Here is a tiny trained network, its code and every weight. The questions are about switching its units off for an input and a target symbol, where a switched-off unit gives its printed mean instead of its output.

import numpy as np


def w(rows, s, z=0):
    codes = np.array(rows[::2]) - 128.0
    scale = np.full(codes.shape[1], s)
    scale[-1] = z or s
    return codes * scale


def norm(h):
    return h / np.sqrt((h * h).mean(-1, keepdims=True) + 1e-5)


def softmax(a):
    e = np.exp(a - a.max(-1, keepdims=True))
    return e / e.sum(-1, keepdims=True)


def log_softmax(a):
    a = a - a.max(-1, keepdims=True)
    return a - np.log(np.exp(a).sum(-1, keepdims=True))


def net(x, mask):
    ids = ['ΓΛΞΠΩβεηθμστφψ'.index(c) for c in x.split()]
    T = len(ids)
    res = E[ids] + P[:T]
    u = 0
    for l in range(2):
        r = norm(res)
        for j in range(3):
            rows = slice(3 * j, 3 * j + 3)
            q, k, v = (r @ M[l][rows].T for M in (Q, K, V))
            z = softmax(np.where(np.tri(T) > 0, q @ k.T / 3**0.5, -1e9)) @ v
            o = O[l][rows]
            res = res + np.where(mask[u + j], z, o[:, -1]) @ o[:, :-1]
        u += 3
    return log_softmax(norm(res)[-1] @ U[:, :-1].T + U[:, -1])


Q, K, V, O = {}, {}, {}, {}
E = w([
[66,173,82,105,115,219,157,79,139,107,145],'Γ',
[86,102,140,122,134,115,153,168,162,107,166],'Λ',
[138,171,141,101,145,158,164,140,128,25,107],'Ξ',
[156,125,166,78,114,154,180,124,173,74,169],'Π',
[111,72,145,128,124,126,178,124,147,82,110],'Ω',
[106,125,103,141,182,147,202,113,119,124,159],'β',
[112,104,136,143,129,157,144,92,171,117,121],'ε',
[86,89,115,110,157,187,113,125,146,76,118],'η',
[150,160,216,71,180,53,181,93,73,143,50],'θ',
[119,105,37,147,36,76,172,150,47,116,3],'μ',
[45,100,106,44,152,185,193,132,149,47,153],'σ',
[93,82,117,65,95,154,179,72,180,126,98],'τ',
[56,191,83,21,76,81,117,182,187,151,32],'φ',
[165,90,115,125,92,181,106,147,142,144,156],'ψ',
],0.017)
P = w([
[73,146,144,147,69,92,115,110,100,127,154],'0',
[129,141,85,58,131,179,187,102,137,129,77],'1',
[104,160,151,155,99,147,120,148,79,161,122],'2',
[112,136,132,153,112,89,141,102,134,129,133],'3',
[147,147,80,74,148,165,178,117,140,132,76],'4',
[133,112,90,88,159,118,6,134,63,151,192],'5',
[135,131,131,164,131,81,121,104,139,130,132],'6',
[159,141,81,86,149,151,166,120,140,143,75],'7',
],0.023)
Q[0] = w([
[179,77,60,77,118,173,109,151,209,184,97],'L0H0',
[66,145,120,184,121,139,254,113,196,130,96],'L0H0',
[187,95,131,141,144,78,137,70,191,130,127],'L0H0',
[70,142,177,121,87,214,40,187,44,145,99],'L0H1',
[92,104,138,165,80,189,221,157,158,127,53],'L0H1',
[105,66,202,180,49,100,210,117,184,91,152],'L0H1',
[148,139,135,47,162,151,128,181,19,183,90],'L0H2',
[104,82,139,138,149,127,181,74,190,84,52],'L0H2',
[175,85,102,94,232,88,22,120,155,90,102],'L0H2',
],0.0091)
K[0] = w([
[130,106,94,84,87,174,96,148,141,155,96],'L0H0',
[149,95,60,115,117,85,89,57,192,57,167],'L0H0',
[213,88,157,128,205,140,137,146,182,163,86],'L0H0',
[65,134,161,121,34,148,127,130,94,105,156],'L0H1',
[129,130,58,93,82,63,142,109,126,85,128],'L0H1',
[165,84,113,111,190,61,115,121,245,99,163],'L0H1',
[77,151,150,67,87,121,121,140,52,148,112],'L0H2',
[141,121,95,92,190,68,88,108,167,106,72],'L0H2',
[150,122,208,136,174,197,110,175,94,151,57],'L0H2',
],0.011)
V[0] = w([
[134,169,189,57,117,150,105,163,201,101,104],'L0H0',
[163,104,71,138,117,145,218,118,31,67,159],'L0H0',
[133,119,231,110,110,147,71,58,91,108,45],'L0H0',
[150,166,104,192,87,142,123,58,176,192,59],'L0H1',
[100,102,40,45,219,128,50,100,98,107,71],'L0H1',
[209,116,38,50,112,125,127,158,73,140,103],'L0H1',
[99,2,100,150,176,133,145,206,102,176,33],'L0H2',
[127,202,131,238,175,140,71,148,140,172,148],'L0H2',
[79,194,195,62,174,91,160,99,132,178,166],'L0H2',
],0.008)
O[0] = w([
[158,139,86,73,85,107,103,149,182,131,204,146],'L0H0',
[155,79,187,162,130,136,139,226,83,91,126,193],'L0H0',
[148,177,136,138,79,200,78,116,98,41,115,159],'L0H0',
[172,175,95,140,84,159,131,21,96,167,148,132],'L0H1',
[88,169,127,47,174,95,128,121,69,117,208,100],'L0H1',
[177,125,85,116,97,93,170,167,69,117,162,87],'L0H1',
[71,97,138,132,143,185,129,142,129,80,5,56],'L0H2',
[136,222,75,195,230,90,171,105,117,102,98,2],'L0H2',
[143,174,179,135,172,165,128,117,161,255,166,201],'L0H2',
],0.0087,0.0068)
Q[1] = w([
[130,111,162,94,99,95,79,105,179,106,135],'L1H0',
[223,99,101,77,150,132,181,139,164,143,82],'L1H0',
[172,108,94,89,148,209,179,142,134,128,120],'L1H0',
[114,180,131,134,141,134,97,190,109,126,151],'L1H1',
[207,61,88,112,206,135,114,121,183,86,135],'L1H1',
[112,137,194,124,69,102,250,129,159,85,138],'L1H1',
[64,119,161,157,141,93,100,122,163,146,122],'L1H2',
[76,154,158,253,67,112,100,141,91,117,157],'L1H2',
[130,90,139,155,155,136,73,139,85,80,119],'L1H2',
],0.014)
K[1] = w([
[117,97,158,108,76,158,125,99,165,115,149],'L1H0',
[214,135,127,76,112,72,114,142,118,176,43],'L1H0',
[148,151,139,92,113,57,58,142,96,135,70],'L1H0',
[104,195,129,121,120,117,144,185,129,121,145],'L1H1',
[179,122,101,108,149,248,136,202,137,149,102],'L1H1',
[174,79,99,87,170,59,145,72,180,47,153],'L1H1',
[92,98,174,138,150,154,156,100,185,117,128],'L1H2',
[144,105,149,175,155,115,139,78,184,78,206],'L1H2',
[148,123,131,159,178,173,112,147,126,86,117],'L1H2',
],0.014)
V[1] = w([
[103,124,7,138,73,195,135,183,145,153,136],'L1H0',
[91,184,105,74,95,66,88,153,150,155,70],'L1H0',
[79,158,22,145,88,133,125,205,219,98,148],'L1H0',
[59,215,164,189,65,183,220,166,69,137,159],'L1H1',
[59,39,59,159,122,194,148,97,162,124,216],'L1H1',
[183,89,200,180,173,186,105,113,173,76,184],'L1H1',
[78,92,97,186,83,2,95,120,145,120,119],'L1H2',
[78,138,224,71,181,172,99,105,193,100,184],'L1H2',
[90,118,128,152,115,164,120,109,68,102,209],'L1H2',
],0.0098)
O[1] = w([
[102,193,68,159,75,66,87,213,200,90,130,154],'L1H0',
[27,108,107,161,176,157,182,201,212,187,151,149],'L1H0',
[26,254,151,158,53,97,117,129,220,93,140,87],'L1H0',
[89,155,109,117,103,105,238,151,119,176,151,240],'L1H1',
[88,90,20,230,187,171,108,102,60,129,249,241],'L1H1',
[159,146,146,159,161,227,170,161,182,58,215,178],'L1H1',
[114,97,21,41,126,164,133,175,138,93,140,55],'L1H2',
[108,130,158,104,215,44,96,78,156,83,63,254],'L1H2',
[217,168,105,125,97,63,148,107,57,21,85,169],'L1H2',
],0.0092,0.0057)
U = w([
[134,181,71,145,148,51,158,93,65,156,181,80],'Γ',
[87,130,73,160,198,136,180,164,227,171,86,159],'Λ',
[199,168,137,87,138,112,156,167,155,56,150,150],'Ξ',
[209,108,143,187,122,88,52,161,183,168,169,130],'Π',
[99,81,166,181,101,209,83,140,136,78,40,132],'Ω',
[192,78,106,134,218,147,157,145,109,177,93,234],'β',
[138,207,90,179,142,211,154,22,164,138,79,87],'ε',
[78,159,82,70,193,129,100,88,83,33,107,120],'η',
[145,187,188,97,106,146,110,111,128,135,42,218],'θ',
[118,65,130,148,53,62,120,143,57,94,54,157],'μ',
[53,71,179,140,139,55,80,212,49,132,207,3],'σ',
[102,101,136,154,58,137,7,44,59,157,151,42],'τ',
[107,125,84,43,93,81,61,88,135,176,110,124],'φ',
[186,125,2,128,97,166,163,157,130,98,120,197],'ψ',
],0.0073,0.0034)

Each question gives the input, a string of symbols that net reads in full, and the target symbol t.
The units are the heads (3 rows each of Q, K, V and O). Each row of codes is followed by its name. A weight is (code - 128) times the scale printed after its matrix; where a second scale follows, it is the last column's (O and U).
mask holds one flag per head, layer by layer. A switched-off head (its flag False) gives its mean, the last column of its rows in O, instead of its output. The means were averaged over made-up inputs and are rounded, as every weight is.
A unit's drop is (log p(t) with every unit on - log p(t) with that unit switched off) / (log p(t) with every unit on - log p(t) with every unit switched off).
The circuit of an input: a set's keep is (log p(t) with only the set's units on - log p(t) with every unit switched off) / (log p(t) with every unit on - log p(t) with every unit switched off). Starting from all 6 units, units are removed one at a time, each time the one whose removal leaves the highest keep (on an exact tie, the one counted first), for as long as the keep stays at least 0.8.
circuit, biggest first: the units of the circuit, biggest drop first
unit that matters most: the unit with the biggest drop
heads that matter: for each layer, one digit per head in row order, 1 if its drop is at least 0.15 and else 0, layers parted by /
input η ψ Ξ φ Λ η η η, target Λ: circuit, biggest first : L1H0
input σ Γ Ω ψ ψ, target Π: heads that matter : 000 / 101
input Γ η ψ, target Γ: circuit, biggest first : L1H1, L1H2
input ψ η η, target ψ: circuit, biggest first : L0H2, L1H2
input ψ Λ Γ, target ψ: circuit, biggest first : L1H2, L0H2
input Π Ω ψ, target Π: heads that matter : 011 / 000
input β θ η, target β: circuit, biggest first : L0H0, L1H0
input η θ Γ, target η: heads that matter : 010 / 001
input Π μ Γ, target Π: circuit, biggest first : L0H2, L0H1
input σ ψ ε τ, target τ: heads that matter : 001 / 010
input θ σ Ω θ σ ψ, target Ω: circuit, biggest first : L0H1, L0H2
input Λ ψ Λ Λ Ξ, target θ: heads that matter : 000 / 011
input η Γ θ ε, target ε: heads that matter : 010 / 000
input μ β ψ Γ Π Λ η, target η: circuit, biggest first : L0H2, L0H1
input Π Π Λ, target Π: unit that matters most : L0H2
input ε μ σ Λ ψ μ, target σ: circuit, biggest first : L0H1, L0H0
input Π Γ Λ Π Π Π, target Λ: heads that matter : 111 / 000
input β τ Ξ η β ψ, target Ξ: heads that matter : 001 / 010
input ε Ξ φ θ θ η, target φ: heads that matter : 100 / 010
input ε ψ μ ε Γ, target ψ: circuit, biggest first : L1H2
input ψ Γ σ θ, target θ: heads that matter : 010 / 010
input Ξ μ ε σ β, target ψ: circuit, biggest first : L1H2, L0H1
input τ Ω Ω, target τ: circuit, biggest first : L0H2, L0H1, L0H0, L1H1
input ψ σ φ μ φ Π θ, target θ: heads that matter : 000 / 010
input ψ Γ η, target ψ: circuit, biggest first : L1H2, L0H2
input η ε σ ψ η, target Ω: heads that matter : 001 / 000
